Below is a small trained network, with its code and all its weights. Each question gives an input and a target symbol and asks what happens when units are switched off, that is, made to give their printed mean instead of their output.

import numpy as np


def w(rows, s, z=0):
    codes = np.array(rows[::2]) - 128.0
    scale = np.full(codes.shape[1], s)
    scale[-1] = z or s
    return codes * scale


def f(y):
    return y / 2 * (1 + np.tanh(0.7978845608 * (y + 0.044715 * y**3)))


def softmax(a):
    e = np.exp(a - a.max(-1, keepdims=True))
    return e / e.sum(-1, keepdims=True)


def log_softmax(a):
    a = a - a.max(-1, keepdims=True)
    return a - np.log(np.exp(a).sum(-1, keepdims=True))


def net(x, mask):
    ids = ['Λαγζηξπτψ'.index(c) for c in x.split()]
    T = len(ids)
    res = E[ids] + P[:T]
    r = res
    for j in range(3):
        rows = slice(2 * j, 2 * j + 2)
        q, k, v = (r @ M[0][rows].T for M in (Q, K, V))
        z = softmax(np.where(np.tri(T) > 0, q @ k.T / 2**0.5, -1e9)) @ v
        o = O[0][rows]
        res = res + np.where(mask[j], z, o[:, -1]) @ o[:, :-1]
    y = f(res @ A[0][:, :-1].T + A[0][:, -1])
    res = res + np.where(mask[3:7], y, B[0][:, -1]) @ B[0][:, :-1]
    return log_softmax(res[-1] @ U[:, :-1].T + U[:, -1])


Q, K, V, O, A, B = {}, {}, {}, {}, {}, {}
E = w([
[134,130,181,91,169],'Λ',
[141,110,168,120,136],'α',
[113,170,113,171,250],'γ',
[144,74,131,149,92],'ζ',
[84,87,18,164,170],'η',
[137,108,132,145,83],'ξ',
[80,60,166,79,149],'π',
[63,182,123,69,112],'τ',
[206,97,190,143,85],'ψ',
],0.017)
P = w([
[155,143,14,95,101],'0',
[80,157,164,174,110],'1',
[149,131,2,45,115],'2',
[67,143,173,149,102],'3',
[147,124,13,29,97],'4',
[59,135,180,137,81],'5',
[146,110,24,19,72],'6',
[48,110,195,129,50],'7',
[147,112,5,26,43],'8',
[17,132,161,127,77],'9',
],0.0098)
Q[0] = w([
[186,163,53,52,77],'head 0',
[154,87,89,47,139],'head 0',
[131,109,155,164,117],'head 1',
[169,116,51,33,99],'head 1',
[136,250,182,226,169],'head 2',
[196,181,120,162,187],'head 2',
],0.014)
K[0] = w([
[176,70,177,54,32],'head 0',
[47,144,180,16,57],'head 0',
[158,163,97,146,153],'head 1',
[170,42,200,44,40],'head 1',
[184,187,147,152,251],'head 2',
[208,91,137,192,216],'head 2',
],0.012)
V[0] = w([
[160,69,156,139,84],'head 0',
[95,18,133,117,232],'head 0',
[190,54,130,158,96],'head 1',
[6,81,88,131,87],'head 1',
[126,171,139,148,111],'head 2',
[152,220,189,40,133],'head 2',
],0.013)
O[0] = w([
[167,149,194,155,184,91],'head 0',
[57,92,125,121,208,236],'head 0',
[205,112,132,123,213,126],'head 1',
[159,42,111,112,61,253],'head 1',
[163,100,162,143,50,81],'head 2',
[141,131,183,10,93,152],'head 2',
],0.013,0.0051)
A[0] = w([
[182,123,75,128,162,10],'neuron 0',
[46,112,254,198,177,112],'neuron 1',
[175,84,180,126,53,2],'neuron 2',
[88,176,50,103,192,156],'neuron 3',
],0.008,0.0046)
B[0] = w([
[2,225,134,82,252,170],'neuron 0',
[206,175,1,88,184,196],'neuron 1',
[58,198,102,72,152,206],'neuron 2',
[181,115,237,154,44,255],'neuron 3',
],0.0084,0.0054)
U = w([
[107,174,159,86,193,68],'Λ',
[189,125,45,88,85,34],'α',
[11,169,96,181,135,176],'γ',
[189,125,66,177,77,243],'ζ',
[107,10,183,188,92,172],'η',
[147,112,205,215,39,217],'ξ',
[96,146,22,113,186,4],'π',
[89,120,255,143,58,99],'τ',
[164,115,177,171,69,177],'ψ',
],0.0074,0.0039)

Each question gives the input, a string of symbols that net reads in full, and the target symbol t.
The units are the heads (2 rows each of Q, K, V and O) and the neurons (one row each of A and B). Each row of codes is followed by its name. A weight is (code - 128) times the scale printed after its matrix; where a second scale follows, it is the last column's (O, A, B and U).
mask holds one flag per unit, heads first, then neurons. A switched-off unit (its flag False) gives its mean, the last column of its rows in O or B, instead of its output. The means were averaged over made-up inputs and are rounded, as every weight is.
A unit's drop is (log p(t) with every unit on - log p(t) with that unit switched off) / (log p(t) with every unit on - log p(t) with every unit switched off).
The circuit of an input: a set's keep is (log p(t) with only the set's units on - log p(t) with every unit switched off) / (log p(t) with every unit on - log p(t) with every unit switched off). Starting from all 7 units, units are removed one at a time, each time the one whose removal leaves the highest keep (on an exact tie, the one counted first), for as long as the keep stays at least 0.8.
circuit, biggest first: the units of the circuit, biggest drop first
unit that matters most: the unit with the biggest drop
k most important neurons: the k neurons with the biggest drops, biggest first
which heads matter: for each layer, one digit per head in row order, 1 if its drop is at least 0.15 and else 0, layers parted by /
input τ ψ ψ Λ, target τ: circuit, biggest first -> (head 2; head 1)
input γ ζ α π ξ, target η: 2 most important neurons -> (neuron 1; neuron 2)
input τ τ γ ζ, target γ: unit that matters most -> head 1
input α ξ ξ π γ ψ α Λ, target γ: circuit, biggest first -> (head 1; head 0)
input π ξ η Λ ψ α π α, target η: which heads matter -> 110
input π Λ α γ ψ τ α ζ, target τ: which heads matter -> 011
input γ π π Λ ζ Λ ζ τ τ, target α: which heads matter -> 101
input ζ Λ τ ζ ζ γ Λ π ζ, target η: circuit, biggest first -> (head 0; head 1)
input Λ α η, target γ: circuit, biggest first -> (neuron 0; head 2; neuron 3)
input π η π Λ, target η: circuit, biggest first -> (head 1; head 0)
input ξ ψ Λ, target Λ: which heads matter -> 010
input π π ψ ζ α π, target π: which heads matter -> 100
input ξ ψ Λ ζ π, target η: which heads matter -> 000
input η η τ, target α: which heads matter -> 101
input ζ Λ ξ γ π ξ γ, target η: most important neuron -> (neuron 1)
input π Λ τ γ ξ π, target γ: 2 most important neurons -> (neuron 3; neuron 1)
input Λ ζ ζ α ζ α π, target η: which heads matter -> 110
input π ζ ζ Λ ζ ψ ζ, target Λ: circuit, biggest first -> (head 1; neuron 0)
input π α ζ, target η: which heads matter -> 100
input Λ τ α π ψ π, target τ: 2 most important neurons -> (neuron 1; neuron 2)
input ζ α ψ α π, target Λ: 2 most important neurons -> (neuron 3; neuron 1)
input Λ ζ ξ ζ γ, target Λ: which heads matter -> 110
input α γ ζ, target π: circuit, biggest first -> (head 1; head 2)
input α π Λ, target η: unit that matters most -> head 0
input π ζ ξ ξ π ψ γ ξ, target γ: circuit, biggest first -> (head 1; neuron 3)
input ψ Λ Λ η η η τ ζ τ τ, target τ: which heads matter -> 001
input ψ τ ψ ψ τ, target Λ: circuit, biggest first -> (head 1)
input η τ π, target α: 2 most important neurons -> (neuron 3; neuron 2)
input π ζ π τ ζ π, target τ: which heads matter -> 001
